Below is a small trained network, with its code and all its weights. Each question gives an input and a class and asks what happens when units are switched off, that is, made to give their printed mean instead of their output.

import numpy as np


def w(rows, s, z=0):
    codes = np.array(rows[::2]) - 128.0
    scale = np.full(codes.shape[1], s)
    scale[-1] = z or s
    return codes * scale


def f(y):
    return y / 2 * (1 + np.tanh(0.7978845608 * (y + 0.044715 * y**3)))


def log_softmax(a):
    a = a - a.max(-1, keepdims=True)
    return a - np.log(np.exp(a).sum(-1, keepdims=True))


def net(x, mask):
    res = np.array(x, float).reshape(1, 8) / 4 @ E
    y = f(res @ A[0][:, :-1].T + A[0][:, -1])
    res = res + np.where(mask, y, B[0][:, -1]) @ B[0][:, :-1]
    return log_softmax(res[-1] @ U[:, :-1].T + U[:, -1])


A, B = {}, {}
E = w([
[115,115,76,127,130,239,121,133,128,94],'x0',
[127,127,127,127,130,128,128,129,128,128],'x1',
[128,132,111,128,136,137,252,133,130,154],'x2',
[136,134,33,127,130,105,105,131,130,198],'x3',
[127,127,128,127,129,128,127,129,127,128],'x4',
[128,128,128,128,128,128,128,128,128,128],'x5',
[129,128,128,129,127,128,128,129,127,128],'x6',
[128,128,128,129,129,128,128,127,129,129],'x7',
],0.018)
A[0] = w([
[131,138,107,137,114,176,94,127,129,105,153],'neuron 0',
[129,131,5,118,128,96,97,125,131,210,146],'neuron 1',
[121,127,164,105,134,143,135,147,116,121,229],'neuron 2',
[139,139,137,132,133,96,197,135,132,147,112],'neuron 3',
[113,135,128,116,145,108,166,126,143,134,139],'neuron 4',
[149,144,122,135,152,129,141,145,130,158,69],'neuron 5',
[126,112,122,132,149,117,119,152,120,123,102],'neuron 6',
[109,147,136,147,119,111,109,130,144,124,133],'neuron 7',
[146,135,134,136,129,133,129,118,143,128,206],'neuron 8',
[136,134,130,133,131,119,122,116,140,125,124],'neuron 9',
[117,129,121,136,130,121,131,107,140,115,166],'neuron 10',
[122,119,123,125,132,121,131,121,129,116,171],'neuron 11',
[133,139,73,119,126,247,206,128,131,116,10],'neuron 12',
[128,131,107,127,135,226,29,133,122,100,111],'neuron 13',
[144,145,170,122,133,81,25,131,125,134,206],'neuron 14',
[137,123,111,135,133,129,104,153,117,122,85],'neuron 15',
[119,142,136,125,118,93,204,120,123,148,132],'neuron 16',
],0.026,0.012)
B[0] = w([
[136,116,134,115,127,170,74,127,137,130,181],'neuron 0',
[137,129,24,126,132,84,79,131,125,131,252],'neuron 1',
[120,119,163,138,125,165,156,127,123,124,183],'neuron 2',
[195,133,132,114,126,137,131,132,135,127,201],'neuron 3',
[157,125,142,118,128,100,148,130,116,128,170],'neuron 4',
[133,125,142,118,125,76,129,126,129,109,142],'neuron 5',
[131,136,113,126,133,127,124,134,122,120,129],'neuron 6',
[109,119,127,117,142,125,139,134,124,125,149],'neuron 7',
[119,127,148,132,124,144,145,130,133,123,152],'neuron 8',
[120,131,129,119,125,119,135,125,121,126,134],'neuron 9',
[121,134,131,123,124,143,140,127,122,124,138],'neuron 10',
[121,136,146,126,126,133,134,134,128,129,139],'neuron 11',
[4,128,121,138,134,100,167,126,127,129,223],'neuron 12',
[221,138,145,128,119,163,60,124,124,127,234],'neuron 13',
[5,127,122,141,130,111,173,128,126,129,249],'neuron 14',
[127,126,108,123,128,138,109,119,138,138,142],'neuron 15',
[201,128,127,138,131,129,153,125,130,133,211],'neuron 16',
],0.04,0.034)
U = w([
[43,111,208,157,131,158,195,140,153,113,242],'0',
[50,129,55,135,162,45,114,150,154,142,167],'1',
[176,108,230,126,100,224,97,136,155,95,90],'2',
[183,127,80,106,131,115,21,146,155,126,43],'3',
[240,118,229,119,111,163,204,139,151,122,139],'4',
[253,137,72,96,144,45,120,150,151,153,4],'5',
],0.0062,0.0037)

Each question gives the input, the list of numbers given to net, and the class t.
The units are the neurons (one row each of A and B). Each row of codes is followed by its name. A weight is (code - 128) times the scale printed after its matrix; where a second scale follows, it is the last column's (A, B and U).
mask holds one flag per neuron, in row order. A switched-off neuron (its flag False) gives its mean, the last column of its row in B, instead of its output. The means were averaged over made-up inputs and are rounded, as every weight is.
A unit's drop is (log p(t) with every unit on - log p(t) with that unit switched off) / (log p(t) with every unit on - log p(t) with every unit switched off).
The circuit of an input: a set's keep is (log p(t) with only the set's units on - log p(t) with every unit switched off) / (log p(t) with every unit on - log p(t) with every unit switched off). Starting from the 12 units with the biggest drops (on a tie, the unit counted first), units are removed one at a time, each time the one whose removal leaves the highest keep (on an exact tie, the one counted first), for as long as the keep stays at least 0.8.
circuit, biggest first: the units of the circuit, biggest drop first
most important unit: the unit with the biggest drop
top k neurons: the k neurons with the biggest drops, biggest first
drop when u is switched off: that unit's drop, to one decimal
input [3,-8,0,0,8,-4,1,-4], class 2: circuit, biggest first : neuron 1; neuron 14
input [-8,6,1,3,1,-4,5,4], class 5: top 3 neurons : neuron 12; neuron 16; neuron 3
input [1,-7,-6,-8,1,2,-6,-6], class 2: most important unit : neuron 13
input [7,8,-3,-6,0,7,7,2], class 2: circuit, biggest first : neuron 13; neuron 1
input [1,-3,-5,1,-5,-8,3,6], class 3: top 2 neurons : neuron 13; neuron 12
input [5,-2,-7,-1,-4,4,-3,6], class 2: top 2 neurons : neuron 1; neuron 13
input [8,3,-2,-1,-3,-4,-3,5], class 2: circuit, biggest first : neuron 13; neuron 1
input [6,4,-8,-5,-2,5,-3,-4], class 2: top 2 neurons : neuron 13; neuron 1
input [7,-8,-5,-4,-6,-6,-5,1], class 2: circuit, biggest first : neuron 1; neuron 13
input [-1,6,1,5,-6,2,1,-6], class 5: top 2 neurons : neuron 14; neuron 12
input [-6,-6,0,-3,-3,0,8,-4], class 0: top 3 neurons : neuron 1; neuron 13; neuron 14
input [7,7,1,-5,-2,-1,4,-5], class 0: top 2 neurons : neuron 12; neuron 1
input [7,7,0,6,3,3,-4,-3], class 3: top 3 neurons : neuron 13; neuron 14; neuron 0
input [-6,-3,3,-3,7,-8,2,8], class 4: most important unit : neuron 1
input [-3,3,-7,-6,-7,1,-6,0], class 0: top 2 neurons : neuron 1; neuron 14
input [-7,0,3,-4,1,3,7,1], class 4: drop when neuron 1 is switched off : 0.3
input [2,0,-8,2,3,-5,8,-4], class 3: drop when neuron 13 is switched off : 6.5
input [-1,-8,2,8,8,2,-7,7], class 5: drop when neuron 14 is switched off : 0.6
input [-2,-2,2,2,2,7,-1,-6], class 5: drop when neuron 14 is switched off : 0.1
input [0,6,1,8,6,-1,2,-8], class 5: most important unit : neuron 14
